Below are the code and all the weights of a small trained network. Each question names an input and a class and asks about switching units off, where a switched-off unit gives its printed mean instead of its output.

import numpy as np


def w(rows, s, z=0):
    codes = np.array(rows[::2]) - 128.0
    scale = np.full(codes.shape[1], s)
    scale[-1] = z or s
    return codes * scale


def norm(h):
    return h / np.sqrt((h * h).mean(-1, keepdims=True) + 1e-5)


def f(y):
    return y / 2 * (1 + np.tanh(0.7978845608 * (y + 0.044715 * y**3)))


def log_softmax(a):
    a = a - a.max(-1, keepdims=True)
    return a - np.log(np.exp(a).sum(-1, keepdims=True))


def net(x, mask):
    res = np.array(x, float).reshape(1, 2) / 4 @ E
    u = 0
    for l in range(3):
        y = f(norm(res) @ A[l][:, :-1].T + A[l][:, -1])
        res = res + np.where(mask[u : u + 3], y, B[l][:, -1]) @ B[l][:, :-1]
        u += 3
    return log_softmax(norm(res)[-1] @ U[:, :-1].T + U[:, -1])


A, B = {}, {}
E = w([
[143,151,86,168,114,192,186,93,134,144,146],'x0',
[126,251,90,212,107,184,167,113,87,114,172],'x1',
],0.013)
A[0] = w([
[232,159,190,182,66,254,196,76,158,194,217,149],'L0N0',
[99,58,53,137,102,189,215,85,187,201,200,6],'L0N1',
[92,167,121,66,184,159,99,182,84,122,107,28],'L0N2',
],0.0065,0.0027)
B[0] = w([
[116,178,78,125,80,139,161,170,41,97,43,254],'L0N0',
[16,73,113,100,251,68,203,150,169,116,105,187],'L0N1',
[78,89,102,199,77,116,84,90,122,94,133,132],'L0N2',
],0.014,0.0091)
A[1] = w([
[45,147,94,15,154,29,147,117,107,180,167,46],'L1N0',
[176,101,81,74,111,100,141,148,227,132,67,250],'L1N1',
[88,254,203,111,169,121,61,86,163,144,214,57],'L1N2',
],0.0064,0.0022)
B[1] = w([
[54,147,133,139,221,185,166,169,195,70,155,218],'L1N0',
[149,153,136,138,91,97,193,168,251,121,177,254],'L1N1',
[170,97,67,200,225,79,145,84,92,116,126,132],'L1N2',
],0.015,0.0048)
A[2] = w([
[234,62,92,253,194,73,84,72,53,125,150,2],'L2N0',
[190,79,243,103,124,80,89,153,183,65,89,177],'L2N1',
[85,122,19,151,168,142,152,162,33,85,114,92],'L2N2',
],0.0068,0.0026)
B[2] = w([
[223,65,90,137,101,109,173,63,183,153,126,162],'L2N0',
[176,147,171,133,68,170,66,87,117,44,192,229],'L2N1',
[165,112,123,142,126,69,3,143,88,171,127,254],'L2N2',
],0.014,0.0086)
U = w([
[158,76,125,115,104,202,188,79,154,223,48,5],'0',
[69,183,137,169,102,187,33,1,116,45,172,33],'1',
[19,73,65,141,228,106,184,196,145,144,27,99],'2',
[232,39,47,208,153,78,88,101,137,191,160,112],'3',
[64,90,118,95,207,180,219,97,207,88,145,68],'4',
[111,216,22,152,100,155,82,153,5,144,39,251],'5',
[145,114,153,37,87,154,73,185,202,42,217,160],'6',
],0.0073,0.0027)

Each question gives the input, the list of numbers given to net, and the class t.
The units are the neurons (one row each of A and B). Each row of codes is followed by its name. A weight is (code - 128) times the scale printed after its matrix; where a second scale follows, it is the last column's (A, B and U).
mask holds one flag per neuron, layer by layer. A switched-off neuron (its flag False) gives its mean, the last column of its row in B, instead of its output. The means were averaged over made-up inputs and are rounded, as every weight is.
A unit's drop is (log p(t) with every unit on - log p(t) with that unit switched off) / (log p(t) with every unit on - log p(t) with every unit switched off).
The circuit of an input: a set's keep is (log p(t) with only the set's units on - log p(t) with every unit switched off) / (log p(t) with every unit on - log p(t) with every unit switched off). Starting from all 9 units, units are removed one at a time, each time the one whose removal leaves the highest keep (on an exact tie, the one counted first), for as long as the keep stays at least 0.8.
circuit, biggest first: the units of the circuit, biggest drop first
unit that matters most: the unit with the biggest drop
top k neurons: the k neurons with the biggest drops, biggest first
k most important neurons of layer l: the k neurons of layer l with the biggest drops, biggest first
drop of u: that unit's drop, to one decimal
input [-6,0], class 1: circuit, biggest first	(L0N1 L0N0 L0N2 L2N1)
input [-4,4], class 3: most important neuron of layer 1	(L1N2)
input [5,-5], class 4: circuit, biggest first	(L0N0 L2N2)
input [-2,0], class 1: circuit, biggest first	(L0N0 L0N1 L0N2 L1N1)
input [-2,1], class 3: top 2 neurons	(L0N1 L1N1)
input [-7,3], class 3: top 3 neurons	(L0N0 L0N1 L1N2)
input [-5,2], class 3: circuit, biggest first	(L0N0 L0N1 L1N2)
input [-8,5], class 3: circuit, biggest first	(L0N0 L1N2)
input [-7,6], class 3: top 3 neurons	(L0N0 L1N2 L2N0)
input [-2,2], class 3: top 2 neurons	(L0N0 L0N1)
input [6,-5], class 2: top 2 neurons	(L0N1 L2N1)
input [6,-8], class 4: top 3 neurons	(L2N2 L0N1 L1N0)
input [-3,1], class 3: top 2 neurons	(L0N1 L1N1)
input [-3,0], class 1: top 2 neurons	(L0N0 L0N1)
input [-8,0], class 1: 2 most important neurons of layer 0	(L0N1 L0N2)
input [4,-5], class 4: 2 most important neurons of layer 0	(L0N0 L0N1)
input [3,-5], class 4: unit that matters most	L2N2
input [7,-5], class 2: drop of L1N0	-0.1
input [-7,1], class 1: drop of L1N1	0.2
input [-5,4], class 3: unit that matters most	L0N0
input [3,-4], class 4: 2 most important neurons of layer 0	(L0N0 L0N1)
input [-4,3], class 3: drop of L1N1	0.0
input [7,-4], class 2: 2 most important neurons of layer 0	(L0N1 L0N0)
